Here is a tiny trained network, its code and every weight. The questions are about switching its units off for an input and a target symbol, where a switched-off unit gives its printed mean instead of its output.

import numpy as np


def w(rows, s, z=0):
    codes = np.array(rows[::2]) - 128.0
    scale = np.full(codes.shape[1], s)
    scale[-1] = z or s
    return codes * scale


def f(y):
    return np.maximum(y, 0)


def softmax(a):
    e = np.exp(a - a.max(-1, keepdims=True))
    return e / e.sum(-1, keepdims=True)


def log_softmax(a):
    a = a - a.max(-1, keepdims=True)
    return a - np.log(np.exp(a).sum(-1, keepdims=True))


def net(x, mask):
    ids = ['γζμξτψ'.index(c) for c in x.split()]
    T = len(ids)
    res = E[ids] + P[:T]
    r = res
    for j in range(2):
        rows = slice(3 * j, 3 * j + 3)
        q, k, v = (r @ M[0][rows].T for M in (Q, K, V))
        z = softmax(np.where(np.tri(T) > 0, q @ k.T / 3**0.5, -1e9)) @ v
        o = O[0][rows]
        res = res + np.where(mask[j], z, o[:, -1]) @ o[:, :-1]
    y = f(res @ A[0][:, :-1].T + A[0][:, -1])
    res = res + np.where(mask[2:6], y, B[0][:, -1]) @ B[0][:, :-1]
    return log_softmax(res[-1] @ U[:, :-1].T + U[:, -1])


Q, K, V, O, A, B = {}, {}, {}, {}, {}, {}
E = w([
[163,168,108,88,134,140],'γ',
[126,74,193,124,149,131],'ζ',
[48,119,147,112,156,121],'μ',
[111,252,172,143,114,102],'ξ',
[115,177,111,200,67,143],'τ',
[100,123,144,87,89,188],'ψ',
],0.021)
P = w([
[166,255,162,68,29,218],'0',
[135,188,137,176,112,205],'1',
[159,149,93,184,151,182],'2',
[103,117,148,62,178,187],'3',
[134,22,29,144,67,79],'4',
[91,172,102,118,222,86],'5',
],0.0082)
Q[0] = w([
[80,242,144,103,135,205],'h1',
[128,130,175,156,243,195],'h1',
[157,211,53,233,131,88],'h1',
[152,112,127,70,147,73],'h2',
[254,85,118,107,102,136],'h2',
[142,155,226,14,242,105],'h2',
],0.0089)
K[0] = w([
[125,33,56,201,167,54],'h1',
[206,195,105,184,34,130],'h1',
[55,135,78,89,87,110],'h1',
[71,151,75,98,64,46],'h2',
[12,220,127,110,178,172],'h2',
[97,89,1,137,90,26],'h2',
],0.0082)
V[0] = w([
[254,111,68,176,78,190],'h1',
[113,147,81,215,129,117],'h1',
[176,165,221,162,148,101],'h1',
[255,115,161,91,127,189],'h2',
[144,51,188,193,73,118],'h2',
[99,103,188,190,150,73],'h2',
],0.0081)
O[0] = w([
[240,159,97,156,7,65,102],'h1',
[38,89,63,237,115,99,177],'h1',
[70,112,192,155,165,2,230],'h1',
[186,86,194,60,120,28,153],'h2',
[244,46,159,223,65,144,19],'h2',
[127,57,202,181,154,131,5],'h2',
],0.0071,0.0031)
A[0] = w([
[149,3,98,215,216,129,105],'n1',
[145,152,198,181,124,47,3],'n2',
[119,96,39,85,91,230,56],'n3',
[169,210,110,80,123,78,127],'n4',
],0.0057,0.0058)
B[0] = w([
[149,234,190,137,107,164,156],'n1',
[66,152,151,121,172,20,155],'n2',
[84,165,139,64,48,96,158],'n3',
[105,1,91,123,145,136,253],'n4',
],0.0093,0.0051)
U = w([
[113,133,57,187,82,156,127],'γ',
[88,128,71,156,182,183,49],'ζ',
[176,151,47,103,188,138,199],'μ',
[148,207,133,108,115,254,154],'ξ',
[169,119,165,142,144,147,189],'τ',
[109,221,100,112,139,64,4],'ψ',
],0.0084,0.0044)

Each question gives the input, a string of symbols that net reads in full, and the target symbol t.
The units are the heads (3 rows each of Q, K, V and O) and the neurons (one row each of A and B). Each row of codes is followed by its name. A weight is (code - 128) times the scale printed after its matrix; where a second scale follows, it is the last column's (O, A, B and U).
mask holds one flag per unit, heads first, then neurons. A switched-off unit (its flag False) gives its mean, the last column of its rows in O or B, instead of its output. The means were averaged over made-up inputs and are rounded, as every weight is.
A unit's drop is (log p(t) with every unit on - log p(t) with that unit switched off) / (log p(t) with every unit on - log p(t) with every unit switched off).
The circuit of an input: a set's keep is (log p(t) with only the set's units on - log p(t) with every unit switched off) / (log p(t) with every unit on - log p(t) with every unit switched off). Starting from all 6 units, units are removed one at a time, each time the one whose removal leaves the highest keep (on an exact tie, the one counted first), for as long as the keep stays at least 0.8.
units of the circuit, in order: the units of the circuit, biggest drop first
k most important neurons: the k neurons with the biggest drops, biggest first
heads that matter: for each layer, one digit per head in row order, 1 if its drop is at least 0.15 and else 0, layers parted by /
drop of u: that unit's drop, to one decimal
input ζ ξ ξ μ ξ, target ξ: units of the circuit, in order => h1
input ζ γ ψ ξ τ ξ, target γ: units of the circuit, in order => h1, h2
input ξ τ τ ξ μ ξ, target ξ: units of the circuit, in order => h1, h2
input τ ξ ξ μ γ, target ξ: 3 most important neurons => n4, n3, n2
input μ τ ζ, target γ: heads that matter => 10
input γ μ μ τ ψ, target ξ: heads that matter => 10
input ψ γ ψ ζ μ τ, target ξ: 2 most important neurons => n4, n2
input ζ ζ ξ γ γ ξ, target μ: units of the circuit, in order => n4, h1, h2
input ζ τ ζ μ τ, target ξ: 2 most important neurons => n1, n4
input μ μ μ, target ξ: drop of n1 => 0.3
input τ ψ τ ψ, target γ: drop of h2 => 0.1
input ζ ξ τ ψ ζ μ, target τ: drop of n2 => 0.0
